Below are the code and all the weights of a small trained network. Each question names an input and a target symbol and asks about switching units off, where a switched-off unit gives its printed mean instead of its output.

import numpy as np


def w(rows, s, z=0):
    codes = np.array(rows[::2]) - 128.0
    scale = np.full(codes.shape[1], s)
    scale[-1] = z or s
    return codes * scale


def norm(h):
    return h / np.sqrt((h * h).mean(-1, keepdims=True) + 1e-5)


def f(y):
    return np.maximum(y, 0)


def softmax(a):
    e = np.exp(a - a.max(-1, keepdims=True))
    return e / e.sum(-1, keepdims=True)


def log_softmax(a):
    a = a - a.max(-1, keepdims=True)
    return a - np.log(np.exp(a).sum(-1, keepdims=True))


def net(x, mask):
    ids = ['ΓΔΛΞΩαηθπφψ'.index(c) for c in x.split()]
    T = len(ids)
    res = E[ids] + P[:T]
    r = norm(res)
    for j in range(2):
        rows = slice(2 * j, 2 * j + 2)
        q, k, v = (r @ M[0][rows].T for M in (Q, K, V))
        z = softmax(np.where(np.tri(T) > 0, q @ k.T / 2**0.5, -1e9)) @ v
        o = O[0][rows]
        res = res + np.where(mask[j], z, o[:, -1]) @ o[:, :-1]
    y = f(norm(res) @ A[0][:, :-1].T + A[0][:, -1])
    res = res + np.where(mask[2:6], y, B[0][:, -1]) @ B[0][:, :-1]
    return log_softmax(norm(res)[-1] @ U[:, :-1].T + U[:, -1])


Q, K, V, O, A, B = {}, {}, {}, {}, {}, {}
E = w([
[73,146,255,138,99,118],'Γ',
[93,136,147,95,68,192],'Δ',
[122,83,131,119,181,147],'Λ',
[192,84,113,94,63,159],'Ξ',
[46,164,84,193,109,111],'Ω',
[183,213,107,108,147,125],'α',
[130,103,149,132,168,166],'η',
[124,97,143,129,174,156],'θ',
[121,137,173,143,77,192],'π',
[113,79,111,111,179,125],'φ',
[169,80,111,147,78,98],'ψ',
],0.026)
P = w([
[252,218,65,143,109,210],'0',
[191,150,71,144,103,185],'1',
[180,162,60,139,118,163],'2',
[139,121,121,143,115,162],'3',
[131,127,115,138,130,151],'4',
[116,112,156,137,133,152],'5',
[100,106,146,141,141,143],'6',
[81,88,160,130,147,130],'7',
[104,117,187,138,151,138],'8',
[79,100,196,135,137,121],'9',
],0.011)
Q[0] = w([
[127,39,206,180,122,73],'H1',
[63,163,211,80,120,93],'H1',
[91,96,159,170,145,254],'H2',
[157,133,86,211,231,178],'H2',
],0.0099)
K[0] = w([
[81,11,151,206,107,98],'H1',
[58,102,132,98,102,183],'H1',
[38,100,156,124,164,156],'H2',
[82,176,112,67,107,142],'H2',
],0.012)
V[0] = w([
[100,197,141,137,51,254],'H1',
[163,153,68,127,35,111],'H1',
[146,115,226,110,160,132],'H2',
[221,96,128,195,131,70],'H2',
],0.0086)
O[0] = w([
[134,33,170,173,119,13,255],'H1',
[78,191,161,2,189,87,184],'H1',
[181,129,14,84,217,60,158],'H2',
[74,114,177,219,197,141,123],'H2',
],0.0074,0.0038)
A[0] = w([
[131,136,96,124,150,245,2],'N1',
[195,109,122,92,73,185,133],'N2',
[104,114,144,185,154,193,98],'N3',
[34,160,78,155,142,99,88],'N4',
],0.011,0.0053)
B[0] = w([
[54,210,101,171,129,64,179],'N1',
[77,88,64,53,92,230,254],'N2',
[101,129,213,139,131,60,206],'N3',
[253,213,72,149,85,87,150],'N4',
],0.011,0.0053)
U = w([
[130,222,160,2,184,121,211],'Γ',
[130,115,142,95,154,121,57],'Δ',
[173,90,99,102,146,112,84],'Λ',
[122,102,128,181,159,174,79],'Ξ',
[41,197,55,178,60,81,183],'Ω',
[162,97,143,160,164,178,100],'α',
[116,101,115,54,36,210,213],'η',
[45,134,96,189,149,172,31],'θ',
[77,90,245,49,62,25,163],'π',
[158,91,129,97,141,103,51],'φ',
[121,107,151,85,155,120,2],'ψ',
],0.0089,0.0034)

Each question gives the input, a string of symbols that net reads in full, and the target symbol t.
The units are the heads (2 rows each of Q, K, V and O) and the neurons (one row each of A and B). Each row of codes is followed by its name. A weight is (code - 128) times the scale printed after its matrix; where a second scale follows, it is the last column's (O, A, B and U).
mask holds one flag per unit, heads first, then neurons. A switched-off unit (its flag False) gives its mean, the last column of its rows in O or B, instead of its output. The means were averaged over made-up inputs and are rounded, as every weight is.
A unit's drop is (log p(t) with every unit on - log p(t) with that unit switched off) / (log p(t) with every unit on - log p(t) with every unit switched off).
The circuit of an input: a set's keep is (log p(t) with only the set's units on - log p(t) with every unit switched off) / (log p(t) with every unit on - log p(t) with every unit switched off). Starting from all 6 units, units are removed one at a time, each time the one whose removal leaves the highest keep (on an exact tie, the one counted first), for as long as the keep stays at least 0.8.
circuit, biggest first: the units of the circuit, biggest drop first
unit that matters most: the unit with the biggest drop
k most important neurons: the k neurons with the biggest drops, biggest first
heads that matter: for each layer, one digit per head in row order, 1 if its drop is at least 0.15 and else 0, layers parted by /
drop of u: that unit's drop, to one decimal
input Δ ψ Λ ψ, target π: circuit, biggest first => (H2, H1, N2)
input η Ω η Λ, target π: heads that matter => 01
input α φ η π Ω Ξ η, target π: unit that matters most => N3
input Λ ψ η θ, target Γ: circuit, biggest first => (H1, H2)
input ψ φ Δ Γ Λ Δ θ Δ ψ Λ, target η: circuit, biggest first => (H2, H1)
input Δ ψ π Λ ψ φ Λ η, target Ω: circuit, biggest first => (H1, N1)
input ψ Δ Δ ψ Δ ψ η Δ Ξ η, target η: heads that matter => 11
input ψ ψ ψ, target π: circuit, biggest first => (H2, H1)
input ψ α ψ α φ, target Γ: 2 most important neurons => (N2, N4)
input α Ξ Δ ψ α θ Λ φ Λ, target θ: circuit, biggest first => (H1, N1)
input Δ Ξ Δ Δ ψ φ, target η: circuit, biggest first => (H2, N3)
input Ω η θ, target π: circuit, biggest first => (N3, H2)
input φ π θ, target Ω: circuit, biggest first => (N1, H1)
input θ ψ Ω Ξ θ, target π: 2 most important neurons => (N3, N2)
input Δ ψ θ, target η: 2 most important neurons => (N2, N3)
input π θ θ ψ π Δ ψ η η, target Γ: circuit, biggest first => (H2)
input ψ ψ Ξ α Δ Γ ψ Λ Λ, target Γ: 2 most important neurons => (N1, N2)
input Λ π η, target θ: 2 most important neurons => (N1, N3)
input α Λ Γ Γ ψ Ξ φ Λ α η, target θ: drop of N2 => 0.0
input Δ Ω Λ Γ φ Δ ψ, target η: drop of H1 => 1.4
